Below are the code and all the weights of a small trained network. Each question names an input and a class and asks about switching units off, where a switched-off unit gives its printed mean instead of its output.

import numpy as np


def w(rows, s, z=0):
    codes = np.array(rows[::2]) - 128.0
    scale = np.full(codes.shape[1], s)
    scale[-1] = z or s
    return codes * scale


def norm(h):
    return h / np.sqrt((h * h).mean(-1, keepdims=True) + 1e-5)


def f(y):
    return np.maximum(y, 0)


def log_softmax(a):
    a = a - a.max(-1, keepdims=True)
    return a - np.log(np.exp(a).sum(-1, keepdims=True))


def net(x, mask):
    res = np.array(x, float).reshape(1, 3) / 4 @ E
    u = 0
    for l in range(3):
        y = f(norm(res) @ A[l][:, :-1].T + A[l][:, -1])
        res = res + np.where(mask[u : u + 12], y, B[l][:, -1]) @ B[l][:, :-1]
        u += 12
    return log_softmax(norm(res)[-1] @ U[:, :-1].T + U[:, -1])


A, B = {}, {}
E = w([
[146,131,115,110,142,22,93,167,255],'x0',
[88,231,203,160,131,196,45,64,207],'x1',
[119,24,212,157,160,185,126,235,149],'x2',
],0.0034)
A[0] = w([
[104,144,175,108,174,85,159,129,91,22],'L0N1',
[102,87,157,102,91,173,105,143,69,97],'L0N2',
[150,141,150,129,107,142,153,113,89,220],'L0N3',
[155,63,195,149,197,126,188,198,115,102],'L0N4',
[106,110,122,125,143,97,91,114,205,170],'L0N5',
[133,174,87,136,95,105,124,90,94,6],'L0N6',
[141,165,90,153,130,124,83,93,115,204],'L0N7',
[252,90,23,79,142,129,194,204,59,95],'L0N8',
[71,181,165,122,103,195,157,121,58,52],'L0N9',
[124,115,128,122,142,110,77,189,159,109],'L0N10',
[170,136,88,72,119,108,181,56,161,102],'L0N11',
[95,83,173,155,166,146,64,103,136,91],'L0N12',
],0.0035,0.0018)
B[0] = w([
[168,148,120,118,142,130,123,129,174,128],'L0N1',
[171,120,90,207,169,73,90,114,161,177],'L0N2',
[146,134,150,189,175,2,91,132,170,183],'L0N3',
[20,168,75,89,157,147,80,143,140,222],'L0N4',
[154,122,106,222,80,124,93,166,50,197],'L0N5',
[66,112,94,120,163,178,84,165,149,161],'L0N6',
[71,80,151,110,168,165,91,209,142,184],'L0N7',
[163,191,183,110,2,161,94,152,161,255],'L0N8',
[219,64,80,163,166,102,116,85,198,181],'L0N9',
[141,105,119,204,137,133,94,64,40,177],'L0N10',
[38,97,101,165,134,167,79,189,132,184],'L0N11',
[115,143,105,78,66,100,185,178,136,168],'L0N12',
],0.003,0.0038)
A[1] = w([
[123,111,95,107,215,140,108,104,169,170],'L1N1',
[77,178,94,54,145,90,155,70,85,8],'L1N2',
[174,65,158,94,174,64,169,118,165,114],'L1N3',
[52,136,122,177,99,136,94,163,117,161],'L1N4',
[135,164,166,133,122,155,135,95,180,74],'L1N5',
[140,118,112,92,135,49,143,157,204,41],'L1N6',
[137,84,105,48,121,97,253,157,77,42],'L1N7',
[178,91,96,61,130,139,187,133,92,93],'L1N8',
[170,169,95,126,72,93,115,103,156,183],'L1N9',
[124,193,70,75,126,113,148,89,106,9],'L1N10',
[187,119,145,135,172,115,166,105,175,62],'L1N11',
[137,103,143,130,142,206,180,73,37,84],'L1N12',
],0.0048,0.0016)
B[1] = w([
[172,131,98,127,57,142,183,175,76,179],'L1N1',
[62,44,91,77,191,137,104,148,166,174],'L1N2',
[123,188,116,150,85,195,141,29,142,162],'L1N3',
[156,136,75,105,97,147,222,108,94,255],'L1N4',
[152,126,162,85,66,89,155,137,70,167],'L1N5',
[164,132,154,189,173,93,136,87,34,217],'L1N6',
[143,190,253,82,95,82,123,143,105,205],'L1N7',
[153,174,156,112,75,80,119,142,142,183],'L1N8',
[106,51,141,135,154,175,155,145,111,238],'L1N9',
[61,79,111,93,164,153,106,186,128,184],'L1N10',
[120,161,84,72,86,130,160,176,104,132],'L1N11',
[165,167,122,225,229,13,68,100,215,198],'L1N12',
],0.0043,0.0033)
A[2] = w([
[94,211,179,137,134,217,106,74,182,54],'L2N1',
[188,57,48,108,33,137,175,112,125,132],'L2N2',
[51,1,214,120,246,250,167,193,152,32],'L2N3',
[107,64,195,159,210,121,156,216,154,132],'L2N4',
[133,176,168,164,124,196,72,68,201,125],'L2N5',
[144,101,140,176,149,86,86,142,194,81],'L2N6',
[190,127,124,204,246,9,70,80,153,42],'L2N7',
[94,109,107,63,132,96,59,170,80,243],'L2N8',
[198,109,101,125,104,187,87,153,163,48],'L2N9',
[107,173,217,113,115,208,130,45,188,36],'L2N10',
[27,129,46,43,198,78,120,52,135,2],'L2N11',
[187,144,221,118,86,79,152,47,130,32],'L2N12',
],0.0035,0.0011)
B[2] = w([
[211,79,159,54,101,65,188,192,88,181],'L2N1',
[167,250,163,95,153,230,145,92,186,210],'L2N2',
[17,127,15,35,179,110,51,83,180,225],'L2N3',
[55,169,53,156,123,122,82,3,106,233],'L2N4',
[132,71,137,129,79,71,181,178,41,192],'L2N5',
[158,150,113,107,183,158,172,76,66,197],'L2N6',
[196,135,207,244,234,164,137,47,129,254],'L2N7',
[69,106,196,114,113,144,106,87,178,227],'L2N8',
[133,145,90,95,133,171,158,143,103,148],'L2N9',
[162,130,164,54,75,16,163,209,106,170],'L2N10',
[44,30,69,160,155,191,66,182,162,200],'L2N11',
[35,57,82,90,145,177,74,208,191,173],'L2N12',
],0.0035,0.0031)
U = w([
[158,127,201,68,33,72,143,180,85,134],'0',
[20,94,52,101,165,151,80,124,140,139],'1',
[198,128,147,235,200,100,122,78,113,137],'2',
[176,200,113,107,112,238,206,117,165,112],'3',
[179,61,175,68,152,169,179,65,246,5],'4',
],0.012,0.016)

Each question gives the input, the list of numbers given to net, and the class t.
The units are the neurons (one row each of A and B). Each row of codes is followed by its name. A weight is (code - 128) times the scale printed after its matrix; where a second scale follows, it is the last column's (A, B and U).
mask holds one flag per neuron, layer by layer. A switched-off neuron (its flag False) gives its mean, the last column of its row in B, instead of its output. The means were averaged over made-up inputs and are rounded, as every weight is.
A unit's drop is (log p(t) with every unit on - log p(t) with that unit switched off) / (log p(t) with every unit on - log p(t) with every unit switched off).
The circuit of an input: a set's keep is (log p(t) with only the set's units on - log p(t) with every unit switched off) / (log p(t) with every unit on - log p(t) with every unit switched off). Starting from the 12 units with the biggest drops (on a tie, the unit counted first), units are removed one at a time, each time the one whose removal leaves the highest keep (on an exact tie, the one counted first), for as long as the keep stays at least 0.8.
units of the circuit, in order: the units of the circuit, biggest drop first
most important unit: the unit with the biggest drop
k most important neurons: the k neurons with the biggest drops, biggest first
k most important neurons of layer l: the k neurons of layer l with the biggest drops, biggest first
drop of u: that unit's drop, to one decimal
input [7,-5,-6], class 2: most important unit	L1N6
input [7,7,1], class 0: 2 most important neurons	L1N12, L0N3
input [-3,7,-8], class 1: units of the circuit, in order	L1N2, L1N10
input [4,4,3], class 0: 3 most important neurons	L1N12, L0N3, L0N9
input [-8,-5,-7], class 2: 3 most important neurons of layer 1	L1N12, L1N7, L1N8
input [4,1,-1], class 2: 2 most important neurons of layer 0	L0N8, L0N4
input [-5,5,0], class 0: 3 most important neurons of layer 1	L1N6, L1N5, L1N1
input [-8,6,5], class 2: 3 most important neurons	L1N12, L0N8, L0N9
input [5,-3,4], class 2: 2 most important neurons	L1N6, L1N9
input [-3,-3,-2], class 3: 2 most important neurons	L0N8, L2N2
input [2,-1,-3], class 3: 2 most important neurons	L0N11, L1N4
input [-3,8,-7], class 0: 2 most important neurons	L2N1, L2N10
input [7,7,2], class 0: 2 most important neurons	L1N12, L0N3
input [-6,3,4], class 2: units of the circuit, in order	L1N12
input [-6,1,-7], class 1: drop of L2N11	0.1
input [4,6,6], class 0: drop of L2N5	0.1
input [6,2,-4], class 2: drop of L0N4	0.1
